Below is a small trained network, with its code and all its weights. Each question gives an input and a class and asks what happens when units are switched off, that is, made to give their printed mean instead of their output.

import numpy as np


def w(rows, s, z=0):
    codes = np.array(rows[::2]) - 128.0
    scale = np.full(codes.shape[1], s)
    scale[-1] = z or s
    return codes * scale


def norm(h):
    return h / np.sqrt((h * h).mean(-1, keepdims=True) + 1e-5)


def f(y):
    return np.maximum(y, 0)


def log_softmax(a):
    a = a - a.max(-1, keepdims=True)
    return a - np.log(np.exp(a).sum(-1, keepdims=True))


def net(x, mask):
    res = np.array(x, float).reshape(1, 3) / 4 @ E
    u = 0
    for l in range(2):
        y = f(norm(res) @ A[l][:, :-1].T + A[l][:, -1])
        res = res + np.where(mask[u : u + 16], y, B[l][:, -1]) @ B[l][:, :-1]
        u += 16
    return log_softmax(norm(res)[-1] @ U[:, :-1].T + U[:, -1])


A, B = {}, {}
E = w([
[138,124,128],'x0',
[9,39,79],'x1',
[123,44,253],'x2',
],0.006)
A[0] = w([
[6,85,130,67],'L0N1',
[186,73,155,85],'L0N2',
[79,128,195,107],'L0N3',
[60,217,65,99],'L0N4',
[94,38,173,158],'L0N5',
[14,138,130,5],'L0N6',
[197,70,228,149],'L0N7',
[106,37,164,133],'L0N8',
[234,177,114,129],'L0N9',
[1,217,86,15],'L0N10',
[216,171,66,169],'L0N11',
[110,135,62,140],'L0N12',
[205,204,89,180],'L0N13',
[110,224,80,78],'L0N14',
[92,164,86,162],'L0N15',
[148,228,136,121],'L0N16',
],0.0083,0.0029)
B[0] = w([
[221,111,122,227],'L0N1',
[119,186,130,167],'L0N2',
[85,212,123,176],'L0N3',
[49,155,86,226],'L0N4',
[99,202,100,234],'L0N5',
[194,97,116,173],'L0N6',
[63,147,91,244],'L0N7',
[61,192,84,219],'L0N8',
[129,2,152,232],'L0N9',
[109,112,143,198],'L0N10',
[82,114,199,240],'L0N11',
[92,204,178,199],'L0N12',
[122,123,208,254],'L0N13',
[107,175,114,211],'L0N14',
[92,195,109,199],'L0N15',
[145,88,215,209],'L0N16',
],0.0061,0.0048)
A[1] = w([
[109,26,66,111],'L1N1',
[157,123,141,60],'L1N2',
[141,127,126,62],'L1N3',
[40,156,41,147],'L1N4',
[96,230,132,114],'L1N5',
[157,203,46,114],'L1N6',
[151,165,84,195],'L1N7',
[207,160,150,229],'L1N8',
[25,175,65,137],'L1N9',
[105,89,54,89],'L1N10',
[98,124,99,28],'L1N11',
[250,137,144,219],'L1N12',
[141,126,141,3],'L1N13',
[121,82,26,57],'L1N14',
[208,138,197,65],'L1N15',
[58,40,75,180],'L1N16',
],0.012,0.0017)
B[1] = w([
[184,121,138,143],'L1N1',
[172,185,123,132],'L1N2',
[114,99,112,128],'L1N3',
[157,98,152,231],'L1N4',
[81,154,129,202],'L1N5',
[115,92,180,161],'L1N6',
[82,2,201,146],'L1N7',
[174,191,42,146],'L1N8',
[167,115,159,245],'L1N9',
[166,142,129,153],'L1N10',
[146,155,130,149],'L1N11',
[180,168,66,144],'L1N12',
[134,125,125,130],'L1N13',
[201,147,152,152],'L1N14',
[162,124,72,160],'L1N15',
[156,213,68,169],'L1N16',
],0.0076,0.013)
U = w([
[169,142,182,182],'0',
[247,149,100,125],'1',
[91,199,113,145],'2',
[116,65,173,94],'3',
[103,15,7,34],'4',
[114,29,11,41],'5',
[118,29,29,36],'6',
[94,16,7,8],'7',
],0.017,0.013)

Each question gives the input, the list of numbers given to net, and the class t.
The units are the neurons (one row each of A and B). Each row of codes is followed by its name. A weight is (code - 128) times the scale printed after its matrix; where a second scale follows, it is the last column's (A, B and U).
mask holds one flag per neuron, layer by layer. A switched-off neuron (its flag False) gives its mean, the last column of its row in B, instead of its output. The means were averaged over made-up inputs and are rounded, as every weight is.
A unit's drop is (log p(t) with every unit on - log p(t) with that unit switched off) / (log p(t) with every unit on - log p(t) with every unit switched off).
The circuit of an input: a set's keep is (log p(t) with only the set's units on - log p(t) with every unit switched off) / (log p(t) with every unit on - log p(t) with every unit switched off). Starting from the 12 units with the biggest drops (on a tie, the unit counted first), units are removed one at a time, each time the one whose removal leaves the highest keep (on an exact tie, the one counted first), for as long as the keep stays at least 0.8.
circuit, biggest first: the units of the circuit, biggest drop first
most important unit: the unit with the biggest drop
k most important neurons: the k neurons with the biggest drops, biggest first
k most important neurons of layer l: the k neurons of layer l with the biggest drops, biggest first
drop of u: that unit's drop, to one decimal
input [6,5,-5], class 0: circuit, biggest first => [L0N12 L1N4 L1N9 L0N7]
input [-5,-7,7], class 1: 4 most important neurons of layer 1 => [L1N15 L1N8 L1N12 L1N5]
input [1,1,-1], class 3: most important unit => L0N9
input [3,-5,3], class 1: circuit, biggest first => [L1N15 L1N8]
input [1,2,4], class 2: 3 most important neurons => [L0N8 L1N5 L0N7]
input [0,-2,2], class 3: circuit, biggest first => [L0N7 L1N16 L1N8]
input [-6,5,-6], class 0: 4 most important neurons of layer 1 => [L1N9 L1N4 L1N14 L1N6]
input [5,-4,-6], class 2: 3 most important neurons => [L1N9 L1N4 L0N1]
input [-1,-6,7], class 2: 3 most important neurons of layer 0 => [L0N7 L0N1 L0N2]
input [-5,-6,5], class 1: 2 most important neurons => [L0N4 L1N15]
input [3,4,4], class 1: 2 most important neurons => [L0N12 L0N1]
input [3,8,7], class 1: 2 most important neurons => [L0N1 L1N16]
input [0,7,7], class 1: 3 most important neurons of layer 1 => [L1N16 L1N5 L1N1]
input [-1,-4,5], class 2: most important unit => L0N7
input [-7,7,-3], class 0: 2 most important neurons of layer 1 => [L1N14 L1N9]
input [7,6,-3], class 0: 2 most important neurons of layer 0 => [L0N9 L0N12]
input [6,3,-4], class 0: 2 most important neurons => [L1N9 L1N4]
input [-8,3,-4], class 0: 3 most important neurons of layer 1 => [L1N9 L1N4 L1N6]
input [2,-1,2], class 3: 2 most important neurons => [L1N16 L0N11]
input [4,6,3], class 1: most important neuron => [L1N16]
input [-8,6,-2], class 0: 2 most important neurons of layer 0 => [L0N9 L0N12]
input [8,7,-4], class 0: drop of L1N14 => 0.2
input [-3,7,-1], class 1: drop of L1N16 => 0.1
input [-2,5,5], class 1: drop of L1N16 => 0.3
input [-4,-3,7], class 2: drop of L0N9 => 0.1
